Below is a small trained network, with its code and all its weights. Each question gives an input and a class and asks what happens when units are switched off, that is, made to give their printed mean instead of their output.

import numpy as np


def w(rows, s, z=0):
    codes = np.array(rows[::2]) - 128.0
    scale = np.full(codes.shape[1], s)
    scale[-1] = z or s
    return codes * scale


def f(y):
    return np.maximum(y, 0)


def log_softmax(a):
    a = a - a.max(-1, keepdims=True)
    return a - np.log(np.exp(a).sum(-1, keepdims=True))


def net(x, mask):
    res = np.array(x, float).reshape(1, 8) / 4 @ E
    y = f(res @ A[0][:, :-1].T + A[0][:, -1])
    res = res + np.where(mask, y, B[0][:, -1]) @ B[0][:, :-1]
    return log_softmax(res[-1] @ U[:, :-1].T + U[:, -1])


A, B = {}, {}
E = w([
[129,127,127,127,128],'x0',
[116,88,116,96,233],'x1',
[130,119,127,131,126],'x2',
[60,80,118,86,87],'x3',
[128,128,127,128,128],'x4',
[130,124,127,128,127],'x5',
[129,125,128,129,128],'x6',
[133,137,5,127,118],'x7',
],0.019)
A[0] = w([
[181,158,157,101,166,171],'N0',
[208,114,122,147,126,129],'N1',
[105,146,226,150,89,193],'N2',
[143,150,201,127,51,195],'N3',
[123,79,194,85,175,143],'N4',
[66,140,113,123,117,192],'N5',
[250,167,132,184,174,255],'N6',
[180,210,135,161,108,165],'N7',
[138,156,72,171,52,148],'N8',
[148,152,154,170,175,148],'N9',
[209,141,111,152,159,175],'N10',
[90,114,62,93,235,86],'N11',
[92,187,81,112,59,154],'N12',
[184,132,200,113,169,143],'N13',
[179,108,140,197,170,167],'N14',
[191,180,103,137,120,159],'N15',
[128,130,33,106,174,66],'N16',
[104,156,184,64,161,136],'N17',
[141,118,227,140,89,193],'N18',
],0.016,0.0087)
B[0] = w([
[103,150,160,113,128,185],'N0',
[127,118,146,152,165,166],'N1',
[24,112,124,166,134,226],'N2',
[38,120,77,174,114,223],'N3',
[166,84,169,71,183,209],'N4',
[142,94,97,112,90,168],'N5',
[171,249,212,147,223,252],'N6',
[189,158,139,189,158,206],'N7',
[209,158,100,123,110,207],'N8',
[141,180,119,92,133,184],'N9',
[133,211,158,182,173,193],'N10',
[29,112,105,146,140,216],'N11',
[192,128,81,77,100,196],'N12',
[111,161,150,80,108,207],'N13',
[122,207,161,98,130,189],'N14',
[204,121,147,186,162,187],'N15',
[78,170,106,193,108,189],'N16',
[132,97,151,108,145,184],'N17',
[35,145,124,127,137,225],'N18',
],0.012,0.025)
U = w([
[81,174,162,203,145,180],'0',
[52,73,85,142,88,252],'1',
[141,174,188,19,162,180],'2',
[120,9,191,63,173,35],'3',
[205,148,146,178,131,8],'4',
[168,155,103,61,17,44],'5',
],0.012,0.0024)

Each question gives the input, the list of numbers given to net, and the class t.
The units are the neurons (one row each of A and B). Each row of codes is followed by its name. A weight is (code - 128) times the scale printed after its matrix; where a second scale follows, it is the last column's (A, B and U).
mask holds one flag per neuron, in row order. A switched-off neuron (its flag False) gives its mean, the last column of its row in B, instead of its output. The means were averaged over made-up inputs and are rounded, as every weight is.
A unit's drop is (log p(t) with every unit on - log p(t) with that unit switched off) / (log p(t) with every unit on - log p(t) with every unit switched off).
The circuit of an input: a set's keep is (log p(t) with only the set's units on - log p(t) with every unit switched off) / (log p(t) with every unit on - log p(t) with every unit switched off). Starting from the 12 units with the biggest drops (on a tie, the unit counted first), units are removed one at a time, each time the one whose removal leaves the highest keep (on an exact tie, the one counted first), for as long as the keep stays at least 0.8.
circuit, biggest first: the units of the circuit, biggest drop first
most important unit: the unit with the biggest drop
top k neurons: the k neurons with the biggest drops, biggest first
drop when u is switched off: that unit's drop, to one decimal
input [-3,-7,-1,8,-8,1,2,1], class 5: circuit, biggest first -> (N12)
input [-3,7,-8,1,7,3,-3,-8], class 3: top 2 neurons -> (N6, N4)
input [4,-8,-2,8,3,8,-8,1], class 5: top 3 neurons -> (N12, N8, N11)
input [-5,0,5,3,6,-3,-4,3], class 5: top 2 neurons -> (N2, N3)
input [7,8,-1,2,7,3,2,0], class 3: top 2 neurons -> (N4, N3)
input [-8,-8,4,3,1,7,6,0], class 1: top 2 neurons -> (N3, N6)
input [4,0,3,-8,5,-3,-6,7], class 4: top 2 neurons -> (N15, N2)
input [5,0,-1,-4,-1,-7,0,6], class 4: top 3 neurons -> (N2, N18, N3)
input [2,6,4,-4,-8,-3,4,0], class 2: top 2 neurons -> (N3, N2)
input [0,8,0,4,8,-5,1,-1], class 3: drop when N4 is switched off -> 0.1
input [-6,8,4,0,8,-4,0,-6], class 2: drop when N14 is switched off -> 0.2
input [4,-5,3,-4,-4,5,0,4], class 4: drop when N5 is switched off -> 0.0
input [-8,-2,5,3,-8,7,-1,1], class 5: drop when N2 is switched off -> 0.1
input [-6,2,-5,6,-7,-6,-4,8], class 1: most important unit -> N11
